Here is a tiny trained network, its code and every weight. The questions are about switching its units off for an input and a class, where a switched-off unit gives its printed mean instead of its output.

import numpy as np


def w(rows, s, z=0):
    codes = np.array(rows[::2]) - 128.0
    scale = np.full(codes.shape[1], s)
    scale[-1] = z or s
    return codes * scale


def norm(h):
    return h / np.sqrt((h * h).mean(-1, keepdims=True) + 1e-5)


def f(y):
    return np.maximum(y, 0)


def log_softmax(a):
    a = a - a.max(-1, keepdims=True)
    return a - np.log(np.exp(a).sum(-1, keepdims=True))


def net(x, mask):
    res = np.array(x, float).reshape(1, 6) / 4 @ E
    u = 0
    for l in range(2):
        y = f(norm(res) @ A[l][:, :-1].T + A[l][:, -1])
        res = res + np.where(mask[u : u + 15], y, B[l][:, -1]) @ B[l][:, :-1]
        u += 15
    return log_softmax(norm(res)[-1] @ U[:, :-1].T + U[:, -1])


A, B = {}, {}
E = w([
[42,18,101,217,58,182,122,217,175],'x0',
[114,145,159,111,242,158,54,148,164],'x1',
[116,125,242,28,51,142,12,101,49],'x2',
[45,87,44,1,143,133,183,133,53],'x3',
[143,131,209,178,86,50,193,147,90],'x4',
[146,49,202,42,158,180,8,102,237],'x5',
],0.0066)
A[0] = w([
[165,174,94,86,113,105,165,82,99,93],'0.n0',
[151,180,101,202,155,54,197,126,94,69],'0.n1',
[113,167,91,60,161,155,124,108,108,25],'0.n2',
[121,164,189,61,194,103,65,87,39,27],'0.n3',
[47,69,61,125,139,163,143,152,137,35],'0.n4',
[194,111,198,99,152,101,104,107,194,16],'0.n5',
[162,170,173,112,107,86,150,88,76,72],'0.n6',
[84,67,108,116,129,146,131,147,163,17],'0.n7',
[118,133,159,151,2,78,147,143,80,110],'0.n8',
[189,219,157,135,166,89,141,107,66,60],'0.n9',
[137,156,71,105,133,136,167,101,62,100],'0.n10',
[102,131,127,11,140,129,150,115,66,83],'0.n11',
[156,116,157,137,119,89,156,160,90,3],'0.n12',
[113,45,121,151,117,154,120,188,157,26],'0.n13',
[124,154,115,88,217,139,120,135,154,64],'0.n14',
],0.0093,0.0057)
B[0] = w([
[133,136,116,172,83,102,149,72,93,206],'0.n0',
[136,221,164,135,149,156,173,179,198,247],'0.n1',
[102,110,153,48,69,85,95,105,70,175],'0.n2',
[55,82,60,77,92,176,153,236,145,223],'0.n3',
[168,127,20,158,122,116,81,88,125,203],'0.n4',
[219,56,143,142,157,94,65,64,152,189],'0.n5',
[137,169,83,156,112,98,122,30,95,199],'0.n6',
[117,186,120,170,135,142,121,44,86,164],'0.n7',
[99,103,147,103,42,115,133,65,73,254],'0.n8',
[92,206,111,83,136,169,118,36,108,222],'0.n9',
[235,155,168,161,90,68,113,140,156,216],'0.n10',
[102,66,134,2,78,42,127,144,116,234],'0.n11',
[115,164,90,104,120,149,142,78,115,143],'0.n12',
[79,165,101,172,103,131,109,76,49,181],'0.n13',
[99,94,147,113,64,114,112,88,84,190],'0.n14',
],0.0079,0.0061)
A[1] = w([
[104,103,135,61,120,201,66,120,129,62],'1.n0',
[135,71,99,138,130,114,84,139,141,80],'1.n1',
[77,137,147,89,164,122,190,214,132,102],'1.n2',
[133,136,207,124,163,110,105,125,34,64],'1.n3',
[122,95,208,195,32,128,151,197,142,96],'1.n4',
[134,45,165,200,50,105,143,127,96,101],'1.n5',
[194,103,78,60,206,129,148,129,128,85],'1.n6',
[105,143,153,96,159,130,66,87,100,123],'1.n7',
[169,134,84,181,97,121,214,192,184,70],'1.n8',
[87,35,87,173,165,159,139,161,148,2],'1.n9',
[157,154,101,148,175,144,170,235,145,35],'1.n10',
[200,81,218,112,186,132,88,145,204,89],'1.n11',
[162,138,182,127,255,87,126,126,189,121],'1.n12',
[95,141,190,79,94,170,156,161,99,17],'1.n13',
[103,126,69,104,157,114,125,144,44,46],'1.n14',
],0.0094,0.0056)
B[1] = w([
[184,175,240,183,170,101,202,170,102,237],'1.n0',
[156,126,97,131,130,177,159,83,116,179],'1.n1',
[82,147,120,156,171,183,130,153,147,149],'1.n2',
[121,133,109,94,77,123,165,110,92,150],'1.n3',
[140,116,89,36,30,1,143,80,58,223],'1.n4',
[128,112,104,14,111,160,83,60,108,253],'1.n5',
[113,75,139,142,58,83,113,171,73,171],'1.n6',
[192,62,148,146,141,109,148,169,76,236],'1.n7',
[81,30,164,107,134,92,78,197,155,211],'1.n8',
[69,154,87,137,89,185,89,66,71,152],'1.n9',
[130,115,143,119,177,86,163,175,202,154],'1.n10',
[247,90,125,173,153,144,74,34,111,215],'1.n11',
[155,75,141,78,194,204,101,106,140,194],'1.n12',
[99,113,165,119,145,117,132,196,130,155],'1.n13',
[173,101,164,158,100,103,104,125,173,190],'1.n14',
],0.0089,0.0048)
U = w([
[198,101,169,163,182,175,78,96,125,128],'0',
[123,80,134,62,62,95,113,104,88,200],'1',
[41,121,183,76,159,182,124,201,114,71],'2',
[155,251,154,127,113,107,178,79,120,124],'3',
[135,156,156,148,194,128,154,169,205,119],'4',
[70,127,61,181,114,208,91,96,136,112],'5',
[83,120,104,174,118,83,160,211,168,87],'6',
[127,164,188,134,143,154,128,168,113,2],'7',
],0.02,0.007)

Each question gives the input, the list of numbers given to net, and the class t.
The units are the neurons (one row each of A and B). Each row of codes is followed by its name. A weight is (code - 128) times the scale printed after its matrix; where a second scale follows, it is the last column's (A, B and U).
mask holds one flag per neuron, layer by layer. A switched-off neuron (its flag False) gives its mean, the last column of its row in B, instead of its output. The means were averaged over made-up inputs and are rounded, as every weight is.
A unit's drop is (log p(t) with every unit on - log p(t) with that unit switched off) / (log p(t) with every unit on - log p(t) with every unit switched off).
The circuit of an input: a set's keep is (log p(t) with only the set's units on - log p(t) with every unit switched off) / (log p(t) with every unit on - log p(t) with every unit switched off). Starting from the 12 units with the biggest drops (on a tie, the unit counted first), units are removed one at a time, each time the one whose removal leaves the highest keep (on an exact tie, the one counted first), for as long as the keep stays at least 0.8.
circuit, biggest first: the units of the circuit, biggest drop first
most important unit: the unit with the biggest drop
top k neurons: the k neurons with the biggest drops, biggest first
k most important neurons of layer l: the k neurons of layer l with the biggest drops, biggest first
drop of u: that unit's drop, to one decimal
input [-6,-8,1,-5,1,4], class 3: circuit, biggest first : (0.n11)
input [-4,8,8,5,-5,4], class 2: circuit, biggest first : (0.n3 1.n0)
input [7,8,0,7,-7,1], class 5: circuit, biggest first : (0.n4 1.n4)
input [-2,4,5,-7,-1,-3], class 0: circuit, biggest first : (1.n4 0.n11)
input [1,1,8,2,0,0], class 2: circuit, biggest first : (0.n3 1.n13 1.n0 1.n4)
input [2,7,8,7,-3,7], class 2: circuit, biggest first : (0.n3 1.n0 1.n4)
input [5,8,-7,-7,5,-2], class 4: 2 most important neurons of layer 1 : (1.n12 1.n10)
input [6,6,7,2,-6,5], class 2: 2 most important neurons of layer 1 : (1.n14 1.n12)
input [4,3,3,-8,-8,-4], class 0: top 2 neurons : (0.n3 0.n8)
input [1,-4,-6,-7,7,7], class 0: top 3 neurons : (0.n5 1.n11 0.n3)
input [0,0,-1,-4,-7,-2], class 5: top 2 neurons : (0.n11 0.n1)
input [-6,1,-3,8,4,-3], class 3: top 2 neurons : (0.n1 0.n10)
input [-2,1,2,0,-3,5], class 0: 3 most important neurons of layer 1 : (1.n0 1.n11 1.n4)
input [0,-3,1,2,4,-5], class 3: circuit, biggest first : (0.n1)
input [-2,6,5,-3,-5,-8], class 3: top 2 neurons : (0.n9 1.n8)
input [-1,-3,2,-6,7,-2], class 3: top 2 neurons : (0.n1 0.n9)
input [5,1,2,4,-3,-3], class 5: top 2 neurons : (0.n4 1.n4)
input [-1,-8,-6,3,-1,4], class 6: drop of 0.n8 : 0.4
input [7,3,2,4,1,6], class 5: 2 most important neurons of layer 1 : (1.n9 1.n11)
input [-3,1,3,-5,-4,0], class 0: most important unit : 0.n5
input [-2,8,4,0,-5,-4], class 2: drop of 0.n3 : 0.5
input [5,-8,-2,-3,-5,2], class 5: drop of 0.n4 : 0.2
input [1,6,7,0,-2,-5], class 2: drop of 0.n3 : 0.3
